Below is a small trained network, with its code and all its weights. Each question gives an input and a class and asks what happens when units are switched off, that is, made to give their printed mean instead of their output.

import numpy as np


def w(rows, s, z=0):
    codes = np.array(rows[::2]) - 128.0
    scale = np.full(codes.shape[1], s)
    scale[-1] = z or s
    return codes * scale


def norm(h):
    return h / np.sqrt((h * h).mean(-1, keepdims=True) + 1e-5)


def f(y):
    return np.maximum(y, 0)


def log_softmax(a):
    a = a - a.max(-1, keepdims=True)
    return a - np.log(np.exp(a).sum(-1, keepdims=True))


def net(x, mask):
    res = np.array(x, float).reshape(1, 4) / 4 @ E
    u = 0
    for l in range(2):
        y = f(norm(res) @ A[l][:, :-1].T + A[l][:, -1])
        res = res + np.where(mask[u : u + 10], y, B[l][:, -1]) @ B[l][:, :-1]
        u += 10
    return log_softmax(norm(res)[-1] @ U[:, :-1].T + U[:, -1])


A, B = {}, {}
E = w([
[219,75,19,65,149,124,159,128,99,77,200,88],'x0',
[173,103,93,154,251,34,102,140,78,129,97,2],'x1',
[197,59,201,99,125,189,111,215,173,163,103,51],'x2',
[116,135,115,108,104,94,166,92,178,165,116,73],'x3',
],0.0063)
A[0] = w([
[147,132,163,159,105,147,152,118,188,41,118,150,119],'0.n1',
[77,153,153,72,119,161,115,137,167,117,227,141,252],'0.n2',
[143,134,61,86,133,162,138,131,127,105,178,136,18],'0.n3',
[213,121,152,253,141,53,63,90,73,124,63,37,175],'0.n4',
[141,121,145,151,145,200,82,199,198,205,125,98,138],'0.n5',
[78,209,110,221,140,93,75,141,170,187,29,184,212],'0.n6',
[184,138,54,125,191,97,119,145,145,87,110,93,114],'0.n7',
[96,133,85,50,107,209,238,125,112,163,127,185,115],'0.n8',
[132,59,253,135,112,118,116,205,133,214,113,113,109],'0.n9',
[193,64,165,83,72,212,153,202,138,80,102,30,2],'0.n10',
],0.0066,0.0026)
B[0] = w([
[124,152,61,108,135,20,141,120,173,147,94,111,158],'0.n1',
[104,77,168,162,2,74,119,190,193,252,142,54,193],'0.n2',
[67,170,227,140,176,144,89,81,29,233,138,110,169],'0.n3',
[120,142,124,155,187,210,219,131,86,31,173,80,255],'0.n4',
[102,177,80,80,44,96,53,131,110,148,35,122,211],'0.n5',
[228,148,61,178,167,223,135,149,226,150,122,147,245],'0.n6',
[50,120,64,144,102,112,53,141,141,100,92,185,220],'0.n7',
[164,145,191,110,190,143,120,148,17,155,185,90,191],'0.n8',
[112,82,221,71,55,112,78,86,18,94,128,56,231],'0.n9',
[198,181,110,233,230,127,206,104,230,166,118,218,228],'0.n10',
],0.0066,0.0079)
A[1] = w([
[44,59,78,111,152,128,97,127,129,43,108,87,135],'1.n1',
[52,114,90,88,126,111,106,106,123,37,91,128,3],'1.n2',
[73,92,145,81,120,59,137,92,83,117,255,158,108],'1.n3',
[193,106,134,94,161,139,141,180,157,139,154,131,156],'1.n4',
[176,87,134,103,166,163,207,168,152,151,145,143,156],'1.n5',
[69,115,78,95,122,58,85,105,87,115,122,132,74],'1.n6',
[68,110,169,102,90,125,106,150,101,83,86,81,105],'1.n7',
[68,176,161,157,145,223,165,120,81,147,145,91,160],'1.n8',
[173,137,155,154,97,159,108,125,194,222,119,170,96],'1.n9',
[141,110,126,131,204,160,195,112,180,32,102,144,81],'1.n10',
],0.0089,0.0026)
B[1] = w([
[126,184,128,111,110,122,81,133,138,154,132,196,198],'1.n1',
[82,169,145,85,105,126,112,171,146,129,123,189,158],'1.n2',
[167,105,176,95,144,134,159,104,105,122,93,62,177],'1.n3',
[95,154,89,167,127,104,195,144,152,129,132,132,168],'1.n4',
[89,159,111,162,122,158,149,146,154,92,120,185,179],'1.n5',
[128,148,148,113,95,141,101,123,111,76,152,130,161],'1.n6',
[133,57,181,9,111,126,104,73,115,192,158,110,166],'1.n7',
[167,100,156,106,161,98,226,140,122,110,123,103,217],'1.n8',
[91,128,82,129,143,94,109,154,110,119,169,171,255],'1.n9',
[155,81,136,170,105,148,110,75,143,132,103,66,225],'1.n10',
],0.013,0.0093)
U = w([
[55,195,51,181,119,71,201,220,180,169,216,231,72],'0',
[171,81,216,67,146,117,197,98,58,142,138,18,252],'1',
[157,128,63,248,180,188,172,85,211,69,74,77,171],'2',
[71,226,112,64,98,118,32,84,96,56,139,173,25],'3',
[68,79,147,64,22,107,15,129,155,226,127,145,62],'4',
],0.015,0.002)

Each question gives the input, the list of numbers given to net, and the class t.
The units are the neurons (one row each of A and B). Each row of codes is followed by its name. A weight is (code - 128) times the scale printed after its matrix; where a second scale follows, it is the last column's (A, B and U).
mask holds one flag per neuron, layer by layer. A switched-off neuron (its flag False) gives its mean, the last column of its row in B, instead of its output. The means were averaged over made-up inputs and are rounded, as every weight is.
A unit's drop is (log p(t) with every unit on - log p(t) with that unit switched off) / (log p(t) with every unit on - log p(t) with every unit switched off).
The circuit of an input: a set's keep is (log p(t) with only the set's units on - log p(t) with every unit switched off) / (log p(t) with every unit on - log p(t) with every unit switched off). Starting from the 12 units with the biggest drops (on a tie, the unit counted first), units are removed one at a time, each time the one whose removal leaves the highest keep (on an exact tie, the one counted first), for as long as the keep stays at least 0.8.
circuit, biggest first: the units of the circuit, biggest drop first
most important unit: the unit with the biggest drop
top k neurons: the k neurons with the biggest drops, biggest first
k most important neurons of layer l: the k neurons of layer l with the biggest drops, biggest first
drop of u: that unit's drop, to one decimal
input [2,1,-8,-6], class 3: circuit, biggest first : 0.n10
input [4,1,6,-3], class 2: top 3 neurons : 0.n10, 0.n2, 1.n10
input [1,7,0,-4], class 3: top 3 neurons : 0.n10, 0.n7, 0.n6
input [3,8,-7,-7], class 3: top 2 neurons : 0.n7, 0.n10
input [3,-5,-1,-7], class 1: top 2 neurons : 0.n6, 0.n10
input [0,4,-7,0], class 2: top 2 neurons : 0.n9, 0.n5
input [0,-3,6,-2], class 4: top 2 neurons : 0.n5, 0.n9
input [2,-2,0,-1], class 1: top 3 neurons : 0.n6, 0.n3, 0.n8
input [-3,-5,1,-4], class 4: top 2 neurons : 0.n10, 0.n4
input [1,2,1,6], class 2: top 3 neurons : 0.n9, 1.n10, 0.n4
input [7,0,-8,6], class 1: top 3 neurons : 1.n3, 0.n3, 0.n5
input [2,8,-6,6], class 3: 2 most important neurons of layer 1 : 1.n1, 1.n2
input [2,1,-4,7], class 3: 2 most important neurons of layer 0 : 0.n10, 0.n9
input [5,3,-3,-7], class 3: most important neuron of layer 0 : 0.n7
input [-4,-1,5,7], class 4: 2 most important neurons of layer 0 : 0.n9, 0.n4
input [6,7,-2,-6], class 3: 3 most important neurons of layer 0 : 0.n7, 0.n10, 0.n6
input [5,1,4,3], class 2: drop of 0.n10 : 2.9
input [6,0,5,-5], class 0: drop of 0.n4 : 0.4
input [-6,4,-4,-7], class 2: drop of 0.n6 : 0.1
input [4,0,-7,8], class 1: most important unit : 1.n3
